Below are the code and all the weights of a small trained network. Each question names an input and a class and asks about switching units off, where a switched-off unit gives its printed mean instead of its output.

import numpy as np


def w(rows, s, z=0):
    codes = np.array(rows[::2]) - 128.0
    scale = np.full(codes.shape[1], s)
    scale[-1] = z or s
    return codes * scale


def norm(h):
    return h / np.sqrt((h * h).mean(-1, keepdims=True) + 1e-5)


def f(y):
    return np.maximum(y, 0)


def log_softmax(a):
    a = a - a.max(-1, keepdims=True)
    return a - np.log(np.exp(a).sum(-1, keepdims=True))


def net(x, mask):
    res = np.array(x, float).reshape(1, 4) / 4 @ E
    u = 0
    for l in range(2):
        y = f(norm(res) @ A[l][:, :-1].T + A[l][:, -1])
        res = res + np.where(mask[u : u + 4], y, B[l][:, -1]) @ B[l][:, :-1]
        u += 4
    return log_softmax(norm(res)[-1] @ U[:, :-1].T + U[:, -1])


A, B = {}, {}
E = w([
[89,36,8,115,132,70,134,98,71,169,113,118],'x0',
[139,79,154,223,134,140,207,149,136,25,174,162],'x1',
[152,181,113,231,112,133,164,150,207,131,127,75],'x2',
[100,196,121,180,76,55,194,199,25,49,158,95],'x3',
],0.011)
A[0] = w([
[123,242,154,71,119,123,102,144,96,155,124,111,1],'0.n1',
[121,125,155,6,133,143,87,120,94,169,126,153,103],'0.n2',
[134,134,252,117,127,164,141,144,126,49,148,170,120],'0.n3',
[117,212,118,69,110,102,93,136,128,191,114,96,123],'0.n4',
],0.027,0.0043)
B[0] = w([
[121,175,247,188,65,130,152,25,46,124,121,148,211],'0.n1',
[149,53,60,25,135,85,76,190,165,147,110,110,250],'0.n2',
[133,231,179,193,144,198,98,46,82,135,108,102,243],'0.n3',
[140,195,140,178,183,188,90,76,102,102,110,107,237],'0.n4',
],0.013,0.025)
A[1] = w([
[157,108,205,162,163,139,132,101,205,97,139,172,30],'1.n1',
[94,103,83,141,128,59,195,198,115,81,159,142,50],'1.n2',
[141,135,122,168,158,202,135,132,252,170,139,131,195],'1.n3',
[97,117,78,179,133,132,162,107,72,115,144,123,254],'1.n4',
],0.027,0.0032)
B[1] = w([
[204,224,70,169,48,203,74,156,115,86,78,18,209],'1.n1',
[181,111,158,165,8,213,212,224,138,61,175,150,193],'1.n2',
[53,215,255,163,221,37,95,2,11,156,95,137,252],'1.n3',
[244,53,139,82,4,42,60,163,185,95,38,61,253],'1.n4',
],0.0082,0.014)
U = w([
[64,158,80,130,149,120,195,161,162,135,208,164,2],'0',
[141,73,42,3,171,91,51,153,135,163,92,91,230],'1',
[173,76,126,129,28,95,189,213,159,74,138,119,185],'2',
[56,148,144,131,207,75,181,140,155,170,170,168,28],'3',
[134,234,188,195,140,136,105,58,90,114,93,83,211],'4',
[51,147,61,143,149,136,194,144,173,113,189,170,15],'5',
[50,138,105,119,165,136,248,166,199,159,168,149,14],'6',
[111,140,115,117,184,141,212,171,165,151,213,187,22],'7',
],0.011,0.0038)

Each question gives the input, the list of numbers given to net, and the class t.
The units are the neurons (one row each of A and B). Each row of codes is followed by its name. A weight is (code - 128) times the scale printed after its matrix; where a second scale follows, it is the last column's (A, B and U).
mask holds one flag per neuron, layer by layer. A switched-off neuron (its flag False) gives its mean, the last column of its row in B, instead of its output. The means were averaged over made-up inputs and are rounded, as every weight is.
A unit's drop is (log p(t) with every unit on - log p(t) with that unit switched off) / (log p(t) with every unit on - log p(t) with every unit switched off).
The circuit of an input: a set's keep is (log p(t) with only the set's units on - log p(t) with every unit switched off) / (log p(t) with every unit on - log p(t) with every unit switched off). Starting from all 8 units, units are removed one at a time, each time the one whose removal leaves the highest keep (on an exact tie, the one counted first), for as long as the keep stays at least 0.8.
circuit, biggest first: the units of the circuit, biggest drop first
k most important neurons: the k neurons with the biggest drops, biggest first
top k neurons in layer l: the k neurons of layer l with the biggest drops, biggest first
drop of u: that unit's drop, to one decimal
input [5,-8,-2,2], class 1: circuit, biggest first	0.n2
input [7,0,-6,5], class 2: circuit, biggest first	0.n3, 1.n2, 0.n4
input [5,5,-7,2], class 2: 3 most important neurons	0.n3, 0.n4, 1.n2
input [5,7,0,-1], class 2: 2 most important neurons	0.n3, 0.n4
input [2,5,3,8], class 2: top 2 neurons in layer 0	0.n4, 0.n1
input [8,0,4,-8], class 1: 2 most important neurons	0.n3, 0.n4
input [2,1,5,2], class 2: 2 most important neurons	0.n3, 0.n4
input [3,1,-7,1], class 1: drop of 0.n2	0.1
input [4,-3,2,-2], class 1: drop of 0.n2	0.1
input [-7,2,-7,-8], class 1: drop of 0.n1	0.3
